Below is a small trained network, with its code and all its weights. Each question gives an input and a class and asks what happens when units are switched off, that is, made to give their printed mean instead of their output.

import numpy as np


def w(rows, s, z=0):
    codes = np.array(rows[::2]) - 128.0
    scale = np.full(codes.shape[1], s)
    scale[-1] = z or s
    return codes * scale


def f(y):
    return y / 2 * (1 + np.tanh(0.7978845608 * (y + 0.044715 * y**3)))


def log_softmax(a):
    a = a - a.max(-1, keepdims=True)
    return a - np.log(np.exp(a).sum(-1, keepdims=True))


def net(x, mask):
    res = np.array(x, float).reshape(1, 4) / 4 @ E
    y = f(res @ A[0][:, :-1].T + A[0][:, -1])
    res = res + np.where(mask, y, B[0][:, -1]) @ B[0][:, :-1]
    return log_softmax(res[-1] @ U[:, :-1].T + U[:, -1])


A, B = {}, {}
E = w([
[200,29,68,131,102,119,114,91,118],'x0',
[195,214,33,125,171,126,162,162,129],'x1',
[30,109,40,128,117,129,78,179,129],'x2',
[171,164,137,124,3,130,65,179,129],'x3',
],0.0051)
A[0] = w([
[120,134,134,126,135,126,126,127,130,255],'N0',
[183,210,38,126,171,126,142,151,127,84],'N1',
[83,185,166,127,141,140,129,141,127,84],'N2',
[75,65,194,133,104,131,116,120,131,92],'N3',
[106,105,123,128,201,133,150,107,131,101],'N4',
[43,116,61,133,118,126,110,157,132,87],'N5',
[72,69,215,131,106,124,114,123,132,95],'N6',
[212,143,209,128,145,124,161,104,128,71],'N7',
[201,8,60,130,120,135,120,104,128,76],'N8',
[152,174,140,133,21,130,96,159,127,98],'N9',
[79,194,166,128,144,121,134,143,127,97],'N10',
[105,106,122,129,191,127,158,116,132,106],'N11',
[40,113,46,124,116,129,107,151,127,79],'N12',
[83,188,168,124,145,140,128,142,135,86],'N13',
[199,141,212,129,153,130,156,109,130,98],'N14',
[105,110,122,131,194,118,147,110,125,96],'N15',
[108,100,126,133,205,131,153,107,130,101],'N16',
[86,83,185,121,108,123,118,117,122,92],'N17',
[79,195,166,134,146,131,131,141,131,105],'N18',
[105,105,124,125,196,127,150,111,127,90],'N19',
[149,164,132,125,39,126,105,152,135,92],'N20',
[160,195,71,130,159,122,145,141,133,91],'N21',
],0.015,0.0069)
B[0] = w([
[22,44,242,145,110,241,249,93,129,249],'N0',
[170,138,34,130,136,198,175,91,127,254],'N1',
[131,167,107,118,115,45,143,139,128,172],'N2',
[179,147,44,132,141,164,157,109,130,197],'N3',
[184,141,186,130,129,134,102,145,123,186],'N4',
[50,166,110,132,134,148,45,127,131,196],'N5',
[175,146,41,124,136,187,164,106,130,214],'N6',
[35,183,90,133,136,141,36,125,133,215],'N7',
[89,209,133,121,107,4,227,137,129,248],'N8',
[200,154,239,127,138,152,107,148,125,226],'N9',
[118,157,126,130,116,50,173,136,128,189],'N10',
[175,131,178,125,124,139,105,146,126,181],'N11',
[49,182,109,131,137,144,28,113,128,203],'N12',
[129,167,115,117,112,43,149,129,130,178],'N13',
[33,160,102,130,130,151,45,127,125,218],'N14',
[183,145,169,121,132,129,97,145,130,174],'N15',
[184,145,197,126,123,138,103,147,130,192],'N16',
[183,145,50,122,134,142,135,112,125,175],'N17',
[109,147,137,129,118,53,185,129,125,194],'N18',
[191,153,168,129,133,122,91,144,126,175],'N19',
[197,155,193,128,148,121,91,145,129,196],'N20',
[187,129,47,123,126,153,146,107,132,204],'N21',
],0.029,0.0059)
U = w([
[164,122,70,130,139,173,155,98,131,129],'0',
[63,139,122,138,136,141,61,123,133,121],'1',
[180,128,192,129,136,135,110,152,125,134],'2',
[109,140,128,123,103,43,178,133,128,118],'3',
[92,4,151,139,120,156,159,125,128,255],'4',
[152,76,94,119,140,84,90,159,118,84],'5',
[147,76,101,122,132,97,96,144,128,87],'6',
[150,85,100,126,135,88,97,142,124,84],'7',
],0.012,0.0044)

Each question gives the input, the list of numbers given to net, and the class t.
The units are the neurons (one row each of A and B). Each row of codes is followed by its name. A weight is (code - 128) times the scale printed after its matrix; where a second scale follows, it is the last column's (A, B and U).
mask holds one flag per neuron, in row order. A switched-off neuron (its flag False) gives its mean, the last column of its row in B, instead of its output. The means were averaged over made-up inputs and are rounded, as every weight is.
A unit's drop is (log p(t) with every unit on - log p(t) with that unit switched off) / (log p(t) with every unit on - log p(t) with every unit switched off).
The circuit of an input: a set's keep is (log p(t) with only the set's units on - log p(t) with every unit switched off) / (log p(t) with every unit on - log p(t) with every unit switched off). Starting from the 12 units with the biggest drops (on a tie, the unit counted first), units are removed one at a time, each time the one whose removal leaves the highest keep (on an exact tie, the one counted first), for as long as the keep stays at least 0.8.
units of the circuit, in order: the units of the circuit, biggest drop first
most important unit: the unit with the biggest drop
k most important neurons: the k neurons with the biggest drops, biggest first
drop of u: that unit's drop, to one decimal
input [8,-1,7,1], class 3: units of the circuit, in order => (N8)
input [-8,5,2,-8], class 2: 3 most important neurons => (N16, N4, N8)
input [8,7,-6,-7], class 3: 2 most important neurons => (N8, N6)
input [-6,-3,-6,-6], class 1: 4 most important neurons => (N14, N7, N8, N9)
input [-7,3,-7,6], class 1: 2 most important neurons => (N7, N14)
input [-3,5,3,-6], class 2: 2 most important neurons => (N16, N4)
input [3,-3,1,0], class 4: 2 most important neurons => (N1, N21)
input [-3,-6,-7,-2], class 1: 3 most important neurons => (N14, N7, N1)
input [3,-7,7,-5], class 0: 2 most important neurons => (N3, N6)
input [-5,1,-2,5], class 2: 3 most important neurons => (N9, N8, N20)
input [3,-8,0,7], class 0: 2 most important neurons => (N6, N3)
input [-6,-6,4,-1], class 0: 4 most important neurons => (N6, N3, N8, N17)
input [-6,-7,3,4], class 0: 3 most important neurons => (N6, N3, N8)
input [5,3,-5,6], class 2: units of the circuit, in order => (N9)
input [-2,-5,-6,3], class 1: 4 most important neurons => (N14, N7, N1, N21)
input [2,2,-3,-2], class 4: 2 most important neurons => (N12, N5)
input [-2,-2,-8,-7], class 1: drop of N7 => 1.8
input [7,6,-5,8], class 2: drop of N9 => 2.9
input [3,-8,-1,5], class 0: drop of N21 => 0.0
input [5,3,7,-6], class 1: drop of N5 => 0.8
input [-8,6,1,-4], class 3: most important unit => N18
